Below are the code and all the weights of a small trained network. Each question names an input and a class and asks about switching units off, where a switched-off unit gives its printed mean instead of its output.

import numpy as np


def w(rows, s, z=0):
    codes = np.array(rows[::2]) - 128.0
    scale = np.full(codes.shape[1], s)
    scale[-1] = z or s
    return codes * scale


def norm(h):
    return h / np.sqrt((h * h).mean(-1, keepdims=True) + 1e-5)


def f(y):
    return y / 2 * (1 + np.tanh(0.7978845608 * (y + 0.044715 * y**3)))


def log_softmax(a):
    a = a - a.max(-1, keepdims=True)
    return a - np.log(np.exp(a).sum(-1, keepdims=True))


def net(x, mask):
    res = np.array(x, float).reshape(1, 3) / 4 @ E
    u = 0
    for l in range(4):
        y = f(norm(res) @ A[l][:, :-1].T + A[l][:, -1])
        res = res + np.where(mask[u : u + 7], y, B[l][:, -1]) @ B[l][:, :-1]
        u += 7
    return log_softmax(norm(res)[-1] @ U[:, :-1].T + U[:, -1])


A, B = {}, {}
E = w([
[129,196,212],'x0',
[199,115,169],'x1',
[193,171,11],'x2',
],0.012)
A[0] = w([
[129,157,128,68],'0.n1',
[118,225,179,121],'0.n2',
[250,125,142,48],'0.n3',
[234,196,151,106],'0.n4',
[132,119,219,137],'0.n5',
[224,67,166,1],'0.n6',
[173,46,197,144],'0.n7',
],0.015,0.0087)
B[0] = w([
[125,165,90,106],'0.n1',
[96,194,165,225],'0.n2',
[208,108,87,170],'0.n3',
[149,84,122,220],'0.n4',
[106,113,171,253],'0.n5',
[253,158,164,137],'0.n6',
[144,170,159,240],'0.n7',
],0.017,0.0053)
A[1] = w([
[145,126,134,73],'1.n1',
[132,192,107,84],'1.n2',
[63,77,227,76],'1.n3',
[81,204,80,151],'1.n4',
[204,99,132,26],'1.n5',
[148,173,5,2],'1.n6',
[101,136,86,90],'1.n7',
],0.014,0.0068)
B[1] = w([
[128,68,71,108],'1.n1',
[176,189,160,132],'1.n2',
[9,173,118,255],'1.n3',
[254,149,87,200],'1.n4',
[213,127,165,141],'1.n5',
[69,20,214,223],'1.n6',
[166,130,49,142],'1.n7',
],0.0084,0.0058)
A[2] = w([
[101,143,109,85],'2.n1',
[96,71,220,43],'2.n2',
[112,58,134,36],'2.n3',
[123,176,117,88],'2.n4',
[204,1,161,103],'2.n5',
[97,34,149,3],'2.n6',
[181,72,136,60],'2.n7',
],0.008,0.0057)
B[2] = w([
[208,49,147,83],'2.n1',
[79,129,110,147],'2.n2',
[165,156,102,71],'2.n3',
[140,109,78,87],'2.n4',
[225,255,73,250],'2.n5',
[99,194,76,69],'2.n6',
[178,192,144,115],'2.n7',
],0.005,0.0019)
A[3] = w([
[132,204,134,129],'3.n1',
[167,126,57,213],'3.n2',
[164,99,180,99],'3.n3',
[99,127,27,2],'3.n4',
[133,252,105,87],'3.n5',
[45,97,163,148],'3.n6',
[108,75,211,245],'3.n7',
],0.019,0.006)
B[3] = w([
[142,89,215,167],'3.n1',
[66,76,137,255],'3.n2',
[158,120,71,148],'3.n3',
[76,96,217,180],'3.n4',
[106,52,255,164],'3.n5',
[141,121,32,222],'3.n6',
[183,187,23,234],'3.n7',
],0.013,0.0094)
U = w([
[170,53,66,2],'0',
[48,48,119,136],'1',
[73,163,33,190],'2',
[74,254,156,40],'3',
[211,166,129,194],'4',
[114,120,217,139],'5',
],0.028,0.0049)

Each question gives the input, the list of numbers given to net, and the class t.
The units are the neurons (one row each of A and B). Each row of codes is followed by its name. A weight is (code - 128) times the scale printed after its matrix; where a second scale follows, it is the last column's (A, B and U).
mask holds one flag per neuron, layer by layer. A switched-off neuron (its flag False) gives its mean, the last column of its row in B, instead of its output. The means were averaged over made-up inputs and are rounded, as every weight is.
A unit's drop is (log p(t) with every unit on - log p(t) with that unit switched off) / (log p(t) with every unit on - log p(t) with every unit switched off).
The circuit of an input: a set's keep is (log p(t) with only the set's units on - log p(t) with every unit switched off) / (log p(t) with every unit on - log p(t) with every unit switched off). Starting from the 12 units with the biggest drops (on a tie, the unit counted first), units are removed one at a time, each time the one whose removal leaves the highest keep (on an exact tie, the one counted first), for as long as the keep stays at least 0.8.
circuit, biggest first: the units of the circuit, biggest drop first
unit that matters most: the unit with the biggest drop
k most important neurons: the k neurons with the biggest drops, biggest first
k most important neurons of layer l: the k neurons of layer l with the biggest drops, biggest first
drop of u: that unit's drop, to one decimal
input [6,-7,3], class 5: circuit, biggest first : (3.n5)
input [8,6,-2], class 3: 2 most important neurons : (0.n2 3.n7)
input [-2,1,2], class 1: 2 most important neurons of layer 0 : (0.n6 0.n7)
input [2,1,0], class 3: 3 most important neurons : (0.n2 1.n6 1.n3)
input [7,5,-1], class 3: 2 most important neurons : (0.n2 0.n5)
input [-8,8,-7], class 4: 2 most important neurons : (0.n6 0.n7)
input [1,2,-1], class 4: 3 most important neurons : (0.n7 3.n7 0.n6)
input [-1,0,-6], class 2: 2 most important neurons of layer 3 : (3.n6 3.n7)
input [7,5,7], class 0: 3 most important neurons of layer 0 : (0.n4 0.n3 0.n7)
input [1,-5,-1], class 5: 2 most important neurons : (0.n5 1.n4)
input [3,0,7], class 0: 3 most important neurons of layer 1 : (1.n3 1.n6 1.n5)
input [5,1,3], class 5: 3 most important neurons : (0.n2 1.n6 3.n5)
input [0,5,7], class 0: 2 most important neurons of layer 3 : (3.n2 3.n7)
input [8,8,-7], class 3: unit that matters most : 3.n7
input [8,-6,5], class 5: drop of 3.n5 : 0.2
input [5,-4,1], class 5: drop of 1.n3 : 0.0
input [3,-6,7], class 1: drop of 0.n2 : 0.1
input [-6,3,-1], class 4: 2 most important neurons of layer 0 : (0.n7 0.n6)
input [4,-5,2], class 5: drop of 3.n5 : 0.2
input [8,4,-6], class 3: most important neuron : (3.n7)
input [1,-4,5], class 1: 2 most important neurons of layer 0 : (0.n2 0.n7)
